[ 58  15  22  13  37   2  11 -20  19  10 -17  31  -4   8  31  -3 -11   4
  55  31  34  18   1 -43 -25   8 -14  18  30 -41  -5 -44  -1   3] : k_569
[-39  15   0  21   7  19 -43  35 -25   7   5 -75  18 -11  -9 -12  21 -27
  -9 -26  10 -21  -9 -16  14 -23   3   1 -18   9 -16  25  15  16] : k_4
[  1  52   0   2   6 -28 -14  13 -11 -25 -22 -48   1  22 -24  50  -2 -19
  17 -21 -27   1  11   4  30 -27 -17  22  10 -18   1 -28 -14  32] : k_569
[-10 -16  19  19 -23 -26  15   2  10 -29  47 -41  12 -15  10 -14   4  51
  41 -13 -20  35 -27 -37  30  -7 -19  -7  22   1 -12   3  16   2] : k_313
[-27 -47 -14 -28 -16 -53 -15 -23 -15 -43  27  38  16  28  -8 -21 -29   8
 -20   6 -39  13  33  58  15  20 -25  -6  -2 -26 -32 -18  -3 -13] : k_484
[ 21  33 -29  12  -9  15 -22  -4   4 -45 -19   6   1  17  47  -4  -8  18
  26  25  37 -24  26 -21 -19   6   7  -6  15 -25 -27 -21 -41   5] : k_11
[-41 -19   7   0 -13 -21  33  32 -33 -48  -3 -56  29 -25 -14   6  21 -20
  34 -30  10  -3  -9 -48  18 -11   9 -26 -20  34 -36  31 -14  21] : k_313
[-17   4   7   5 -18  16   7  -1 -15 -28  32  20  -5  26  18  23  22  -8
  73  10  41   6 -10 -51 -25   8  -9 -40  12 -25 -31 -10   8  57] : k_366
[ 12 -33   0  21  -7  20 -36  66  -3   8  14   0  -2  30  49 -20  -4  43
 -31 -17   5  18   0  -2  28   1 -10 -24 -58  -8  70 -14  23  33] : k_313
[  48   40   52   -9   13   11  -17  -12  -19  -16 -101   39  -13  -24
   38   10   -9   11   15   -6  -22    7   13  -33   75   18  -10    1
    8    6  -14   25  -31   35] : k_366
[ 32  29 -13 -30 -37 -13 -15  47  20 -67 -36  18  14  -8  54   6  23  23
  17  26 -15 -14  -6  13   8 -24  22 -30 -22   3   7 -43 -30  30] : k_313
[ 41  12  29  18  -8 -40  30  35   1  14  34 -31  23 -36  21 -20 -42  -3
  -4  33 -57  32  18  -7  11  51 -28  22   1  32  30 -46 -13 -29] : k_313
[ 97  28  -6 -15  -7   5  26  27   6  -7 -55 -16 -25  -1   4 -35 -23  10
  -8  -2  39 -20 -36 -24  37 -23   8 -44 -38  39  27  -8 -12  43] : k_422
[ 55   0 -49 -20 -44 -39  29  41  -7 -52  47 -19  50  22 -14  -1 -14  24
  14  17 -28  -9 -19  32  -3   1  -7  20  21  52 -13  23  17  -6] : k_11
[  28    6   28    8  -10   -9   28  -40   34  -20 -103   51    1  -29
   22   29   -7    8    8  -20  -23    7   19  -34   22  -16   51   11
   37  -16    8   25  -13  -37] : k_771
[ 44  54  -2  -2 -24 -47  25  14 -50 -41 -33 -12  15 -37  30 -10 -34 -28
  15  57 -46  -8  -5 -10  30   8 -40 -37  35  -2 -23 -68 -53  59] : k_484
[ 20 -19 -16  13 -59  -5  -2  14  10 -21  39 -19  11  11  -9   0  20  17
  16  31 -12 -22 -20  37 -47 -15  -7   0 -16  45 -41  15 -10  10] : k_11
[-20  32  14 -19  -3   0  -9   2  -7 -13 -38 -23   6 -24 -25  10   3 -32
   1 -15  -2 -13   9   2  24 -22  -1  21 -19  42 -32 -14  -4  50] : k_366
[ 53  21  52  24 -44 -20  38  11   2   0 -44  59 -13  31   7  -2  35  10
  11  38 -51  14  -2  32 -23   2 -33 -77  32 -28  22  12 -36  46] : k_484
[ 40   8  16  -1   2  34 -40  22  18  60 -36  19 -25  41  24 -25   8  13
 -29  10  19  24  -4  25  20  22   2  -4 -18   6  60  43  55 -15] : k_4
[-12  41   4 -66 -10  -5 -42 -13 -22 -33   6  78   7  29  16  25  16   9
  28  28  15  25 -16  39  15  -6 -16   9  21 -18 -27 -29  32  45] : k_366
[ 30 -41 -66  24   0 -17  10 -19  36  -2  65  35  -2  12  21 -12 -22   9
 -18  30  17 -35  -6  -4 -30   5   2  -7  -2   0  -6  -1  27  22] : k_484
[ 83  78   3   5 -26  -9  29  23  32 -68 -62  31   8  11  42   5  -9  55
  32  -5  -1  -5  11 -17  32 -20   3 -45  34 -14  41 -41 -30  33] : k_422
[ 32  42   2  30 -47 -52 -12  29 -24 -44 -46 -37 -10   6   2  13 -29 -24
   4   9 -18 -19   8 -34  35 -30   2 -18  12 -11 -54  52 -52  14] : k_313
[ 28 -30  13  13   4 -32 -39   9  37  27 -16  29 -16   1  20  22 -70 -60
 -26  31  38   3  39 -45  15 -22  -4  20 -39 -11 -11 -28  30  41] : k_569
[-69  12  17  17  18 -17  -4  11 -79   7  13 -16   8  -3  -4  16 -45 -19
 -26 -34  23  34  22 -25  58  24 -35  13  -6   4  22  10  19  16] : k_313
[ 30 -41  58   4  21  -1  -5  13 -53   0 -34  50   1  -6  11  50 -24 -20
  23  12   6  -2  -2 -31  12 -24 -49   7 -54   7 -15 -30  -3  91] : k_569
[-16  -6 -21  -2 -14   8 -12  24 -52 -29  28  -1  42 -21  50 -22 -16   4
  34  43  19  18 -10 -30   3  14 -31  -4  26   1 -24 -65  14  55] : k_11
[-65  -8  18  70 -34  -7 -41  60 -53   1   9 -84  32 -46  22  46 -28 -69
 -27  -9 -35  -2  24 -42  35 -11  23  15  -3   9   5  23  12 -22] : k_4
[-51 -29  15  34 -19 -24 -16  -1 -45  34  -2   1  13  16 -23 -28   4 -14
 -37 -30 -24  31   1   6  16  11 -22 -33  27   5  -6  70  34  -7] : k_4
[ -3  -4 -40  -8 -29 -42 -34  22 -67 -63   7 -15  20 -11  60  32  17   9
  12  40   0  -5 -50 -15  45 -27 -10 -43   5  14 -56  -5  -4  54] : k_484
[-19  17   3  34   9  38 -40 -38 -29   7  29  69 -20 -21  59  40  16   4
  13  21  66  -9 -19 -17  -1  39   3  -3  -6  12 -28  43  -1 -13] : k_422
[ 19 -36 -71 -10 -41 -46 -48  72  41   1  46 -41  24  39 -15  -9 -12 -57
 -10  31 -18   6 -10  18  -5 -35   9  16 -18   8 -18 -23  67  48] : k_569
[ 29  -4  74  39  -7 -16  21   0  18 -16 -38  27  -9 -22  51   9   4  21
  13  10 -22  11  16 -63  36  -4 -25 -79  12 -38  17  -9 -34  59] : k_484
[ 23 -48 -13 -28  -2 -50  57 -28 -57 -30 -30  46  20 -29  16  61 -51  27
 -14 -19 -49   9  -7 -22  44   7 -24  -7 -27  66  29 -58   1  43] : k_771
[-49  15  29 -32  18 -32  36 -12 -79 -54 -81 -31   2   7 -25  40 -71 -50
  14 -23  38  21  57 -29  80   1  -7  18   2 -14  -7 -11  -6   8] : k_484
[  3   4  15 -23  -4  21 -51  64 -35 -32  -9 -33  20  35  42   6  -3  20
   2   1  18  27  16   3  46   5  -4   4 -30 -18  28 -19   7   5] : k_11
[-30  56  19  71 -19  47 -42  25 -11  12 -58 -17   9 -52  37   6  28 -32
 -19  14  -4 -35  19  32  17  11   4  20  -1  28  -7  43 -20  15] : k_484
[ -2 -15 -36  39 -53 -15 -63  38 -15 -32   6 -43  13   3  61  32   2   0
  -4   6 -18   0 -18 -26  12 -26  38 -15  -5 -21 -22  -4  -2 -23] : k_771
[ 75 -11  38  27  -8  24  -8  53 -43 -36 -27  -4   3  15  54  58 -41  10
  24  -9  18 -34  11 -45  15  -2  -5  -7 -81   0  18  -6 -37  12] : k_771
[-18  70  20 -44  10   8  34  -2 -25 -20 -89  22   6  -7 -34 -38 -11 -16
  11 -23  43  10  11  19  34  -7  -5  14  20   3  15   4   5  27] : k_313
[-18  21  16  -2   2 -30  13 -14 -13 -24 -32 -23  10 -26 -22 -12  20 -41
  11  14  -4 -16  -3 -16   7 -27  -2 -20  25 -11 -66  12 -31  33] : k_484
[ 13  56  31 -15 -22  26 -36  57  -1 -39 -45 -25  10  -6  35   3  -1 -36
  45  21  53 -21  -3 -49  27 -43   8 -33  -9 -30 -11 -16  13  62] : k_4
[ -9 -41 -52  46  23  44 -43 -15  -5  62 -45   6  -9  -5  13  -1  27  -6
 -27  -5 -40   3  -1  53 -10  33  22  79 -13  38  20  23  23 -26] : k_569
[ 26  77   6 -41   0 -12  16  16  12 -26  27  50  19 -16  -3 -20 -40  24
 -13  -3 -22  -6   1  45  40  12 -48  12   5   3  58 -52  11  52] : k_313
[ 26  78  -6 -66 -14 -25  36 -38  31 -16 -64  52 -35  29 -20  -5  17  54
   9 -11 -26  31 -10  52  56  20 -27 -23  33  16  52  -1   5  41] : k_313
[  65   14  -18   -2  -42  -21   34    9   29  -57   -2    1    1  -16
   18  -11  -55   10   19    6  -35  -23   -6   18  -16  -18    0  -22
   -8  -21   50 -114  -40    9] : k_569
[  2 -44  21 -26 -53 -34 -32  42  24 -36 -17   3  33   3  12   0 -30  -2
   0  -3 -16  28  13  -8  41 -45  -1  -8 -32  -1 -15 -38  46  39] : k_771
[  2 -21  17  -9 -54   6 -49  43   5 -37 -21 -10  -7  42   5  40   7 -17
  14  17 -12   3  18   5  21 -29  23   3 -22 -28 -24  48  -2  17] : k_11
[-48 -20   6   8 -43   5  -1  26 -73 -68  26  -6  15 -18  45  77 -25  10
  23 -18   2  -6   5 -12  19   0 -13 -23 -57  40  18 -72 -15  50] : k_366
[-34   5  -4  32  12  11  25 -34 -39  35   5 -17   4 -30 -12  22  22  -5
  -4 -35   7   6 -42 -30   3   6  -2   4  18  33   6  29  21   6] : k_771
[-17  -6 -65  20   1   5 -85   8 -42  -9   7 -12 -13  -3  82 -17  17  24
 -29  18  -1 -11 -10  12  11  40  10  -9 -38   6 -24  -8 -41 -25] : k_313
[-68  33  49  12 -20  29 -52 -21  54   4   1  51  -4  40   8  -5  18  28
   0 -28  41  26  56  49  -3  17 -10  -8  13 -41  31  24  44 -34] : k_4
[ 17  39  25  17 -28   3  -5  11  44  -5  17 -14 -19  19 -12  62 -15   9
 -19  -3  -8 -21  33  14  10 -14 -11  14 -28  18  41   9  -8  28] : k_11
[-11   7  -1  53 -36 -35 -35 -13 -47 -20   9  -2  -3  -1  39  33 -46   5
 -23  19  -8   1  25 -25  17   5 -26  -9  21  -6 -36   9 -38   1] : k_11
[ 31  41 -16  24 -18 -14  -1  28  24 -60 -17 -47  12 -19  27  28  21  43
   3 -39  -7 -19 -22 -36  53 -43  32 -34   6  21  11  15 -20   9] : k_422
[ 72  16  20  27 -33 -64  -9 -45  -1   0 -75  40 -40 -15  12  23 -73   0
 -30  21 -47  -6  12   6  32 -20 -39  -4   2  11 -17 -27 -50  27] : k_569
[-56 -19  -2  19 -32  -9 -40  -8 -11 -16  15 -75  -1 -10   2  18 -23 -20
  13   3   1   1  23  -1   5  -4   9  29 -22  17 -39 -17   9 -40] : k_4
[-15  25  64  -6 -56  31 -38  33 -18 -18 -41   8 -28  10  12  37  35 -67
  59  17   7  14 -12 -32  36   5  19 -41   0 -39 -38  77  -3  41] : k_366
[ 25  18 -15 -11  17   9   1  25 -12  24 -11 -39   3  -6 -27 -28   2 -38
 -17  -7   8 -22 -12  -2   0  -2   1  15 -33  52 -12  -2   4  42] : k_366
[  8 -34  11   2  -4   5   8  14 -12 -16  38  65  12  33  18  -3 -26  22
  26  12  12  19  19  10 -17  30 -14  23 -10 -25  16   6  24 -11] : k_313
